Below is a small trained network, with its code and all its weights. Each question gives an input and a class and asks what happens when units are switched off, that is, made to give their printed mean instead of their output.

import numpy as np


def w(rows, s, z=0):
    codes = np.array(rows[::2]) - 128.0
    scale = np.full(codes.shape[1], s)
    scale[-1] = z or s
    return codes * scale


def norm(h):
    return h / np.sqrt((h * h).mean(-1, keepdims=True) + 1e-5)


def f(y):
    return y / 2 * (1 + np.tanh(0.7978845608 * (y + 0.044715 * y**3)))


def log_softmax(a):
    a = a - a.max(-1, keepdims=True)
    return a - np.log(np.exp(a).sum(-1, keepdims=True))


def net(x, mask):
    res = np.array(x, float).reshape(1, 6) / 4 @ E
    u = 0
    for l in range(3):
        y = f(norm(res) @ A[l][:, :-1].T + A[l][:, -1])
        res = res + np.where(mask[u : u + 8], y, B[l][:, -1]) @ B[l][:, :-1]
        u += 8
    return log_softmax(norm(res)[-1] @ U[:, :-1].T + U[:, -1])


A, B = {}, {}
E = w([
[195,68,126,43,71,154,138],'x0',
[124,126,128,128,129,133,126],'x1',
[173,129,134,124,239,229,137],'x2',
[125,129,127,131,127,128,131],'x3',
[139,8,142,181,168,75,168],'x4',
[138,141,98,190,72,174,212],'x5',
],0.0016)
A[0] = w([
[81,126,168,152,3,44,107,35],'0.n1',
[157,141,62,180,93,151,175,17],'0.n2',
[156,135,97,129,135,115,118,106],'0.n3',
[131,125,201,147,146,166,117,78],'0.n4',
[138,129,212,153,143,157,119,47],'0.n5',
[96,123,158,141,65,89,117,48],'0.n6',
[196,155,35,228,55,179,226,2],'0.n7',
[88,127,169,145,28,59,115,40],'0.n8',
],0.0026,0.00091)
B[0] = w([
[144,151,39,63,225,124,213,234],'0.n1',
[71,101,191,73,155,122,111,130],'0.n2',
[116,127,140,126,128,128,132,116],'0.n3',
[127,137,80,124,131,121,155,109],'0.n4',
[121,132,80,119,129,117,151,91],'0.n5',
[143,139,88,90,175,122,162,127],'0.n6',
[6,90,223,43,141,159,121,254],'0.n7',
[145,149,53,71,206,126,194,185],'0.n8',
],0.0024,0.00081)
A[1] = w([
[119,3,113,179,160,88,162,71],'1.n1',
[97,228,81,79,77,195,70,89],'1.n2',
[172,125,135,75,187,50,3,116],'1.n3',
[110,28,110,169,149,99,155,49],'1.n4',
[234,88,180,37,62,133,173,7],'1.n5',
[50,215,160,233,185,74,140,128],'1.n6',
[203,88,153,56,69,135,156,53],'1.n7',
[189,116,203,162,205,241,100,110],'1.n8',
],0.003,0.0011)
B[1] = w([
[173,253,184,130,100,126,90,200],'1.n1',
[218,125,219,206,137,59,139,226],'1.n2',
[40,106,170,141,61,199,230,206],'1.n3',
[164,209,175,119,112,131,97,156],'1.n4',
[86,134,79,195,147,156,54,193],'1.n5',
[157,39,65,113,84,210,38,226],'1.n6',
[97,129,84,199,155,157,56,175],'1.n7',
[89,153,42,72,108,2,193,249],'1.n8',
],0.0033,0.0013)
A[2] = w([
[162,213,177,137,68,158,124,201],'2.n1',
[99,139,90,97,62,50,129,47],'2.n2',
[54,118,188,42,155,96,67,101],'2.n3',
[194,79,117,56,108,153,110,1],'2.n4',
[183,68,101,93,86,176,110,43],'2.n5',
[184,52,182,197,141,63,150,106],'2.n6',
[176,151,103,93,255,186,177,35],'2.n7',
[65,109,183,113,90,184,196,49],'2.n8',
],0.0031,0.00063)
B[2] = w([
[158,95,191,122,195,83,113,255],'2.n1',
[162,123,98,117,244,155,199,204],'2.n2',
[122,113,139,216,80,188,217,156],'2.n3',
[84,183,104,239,156,111,119,98],'2.n4',
[78,169,115,202,194,121,77,131],'2.n5',
[163,254,172,55,116,178,82,126],'2.n6',
[121,117,75,103,57,25,173,166],'2.n7',
[36,61,200,111,158,121,136,202],'2.n8',
],0.0028,0.00093)
U = w([
[148,140,2,79,149,57,221,224],'0',
[224,191,243,128,130,111,89,183],'1',
[104,93,37,197,119,203,9,75],'2',
[29,54,215,113,110,176,198,2],'3',
],0.0066,0.00074)

Each question gives the input, the list of numbers given to net, and the class t.
The units are the neurons (one row each of A and B). Each row of codes is followed by its name. A weight is (code - 128) times the scale printed after its matrix; where a second scale follows, it is the last column's (A, B and U).
mask holds one flag per neuron, layer by layer. A switched-off neuron (its flag False) gives its mean, the last column of its row in B, instead of its output. The means were averaged over made-up inputs and are rounded, as every weight is.
A unit's drop is (log p(t) with every unit on - log p(t) with that unit switched off) / (log p(t) with every unit on - log p(t) with every unit switched off).
The circuit of an input: a set's keep is (log p(t) with only the set's units on - log p(t) with every unit switched off) / (log p(t) with every unit on - log p(t) with every unit switched off). Starting from the 12 units with the biggest drops (on a tie, the unit counted first), units are removed one at a time, each time the one whose removal leaves the highest keep (on an exact tie, the one counted first), for as long as the keep stays at least 0.8.
units of the circuit, in order: the units of the circuit, biggest drop first
k most important neurons: the k neurons with the biggest drops, biggest first
top k neurons in layer l: the k neurons of layer l with the biggest drops, biggest first
input [2,-8,-2,0,0,3], class 3: units of the circuit, in order => [0.n7]
input [-5,-4,-1,4,6,-6], class 1: top 4 neurons in layer 1 => [1.n1 1.n5 1.n4 1.n7]
input [-5,-2,4,2,-7,8], class 3: units of the circuit, in order => [0.n7 1.n1 2.n8]
input [7,3,-2,1,8,-2], class 1: units of the circuit, in order => [1.n1 2.n6]
input [-4,-3,5,-8,8,-2], class 1: units of the circuit, in order => [1.n1 2.n6]
input [-7,-3,-5,5,-2,-4], class 2: 2 most important neurons => [1.n6 1.n8]
input [6,3,7,4,-3,-5], class 0: units of the circuit, in order => [1.n8 2.n7]
input [-8,-4,-8,-4,-5,-1], class 0: units of the circuit, in order => [0.n1 0.n8 2.n2]
input [6,-8,0,-4,-1,6], class 2: 3 most important neurons => [1.n5 1.n7 1.n3]
input [-3,-3,4,5,2,3], class 0: 4 most important neurons => [1.n8 1.n3 1.n2 1.n5]
input [7,-1,6,-6,6,3], class 2: units of the circuit, in order => [1.n5 1.n7]
input [-1,8,-1,1,-7,6], class 1: 2 most important neurons => [1.n2 1.n3]
input [-6,-7,2,0,1,4], class 2: 2 most important neurons => [1.n6 1.n3]
input [2,4,1,5,2,-2], class 1: units of the circuit, in order => [1.n1]
input [3,-7,-2,8,-1,-4], class 3: 3 most important neurons => [1.n3 1.n6 1.n8]
input [3,6,1,-1,-4,2], class 1: 2 most important neurons => [1.n2 1.n6]
input [-2,4,-1,6,-6,7], class 3: units of the circuit, in order => [0.n7 2.n8]
input [-5,-2,4,8,-8,7], class 1: 2 most important neurons => [1.n2 1.n3]
input [-1,-2,4,2,-3,6], class 3: units of the circuit, in order => [0.n7 2.n8]
input [-5,1,-1,-8,0,-8], class 3: units of the circuit, in order => [1.n3]
input [-4,7,-1,-3,4,-8], class 3: 2 most important neurons => [1.n3 1.n2]
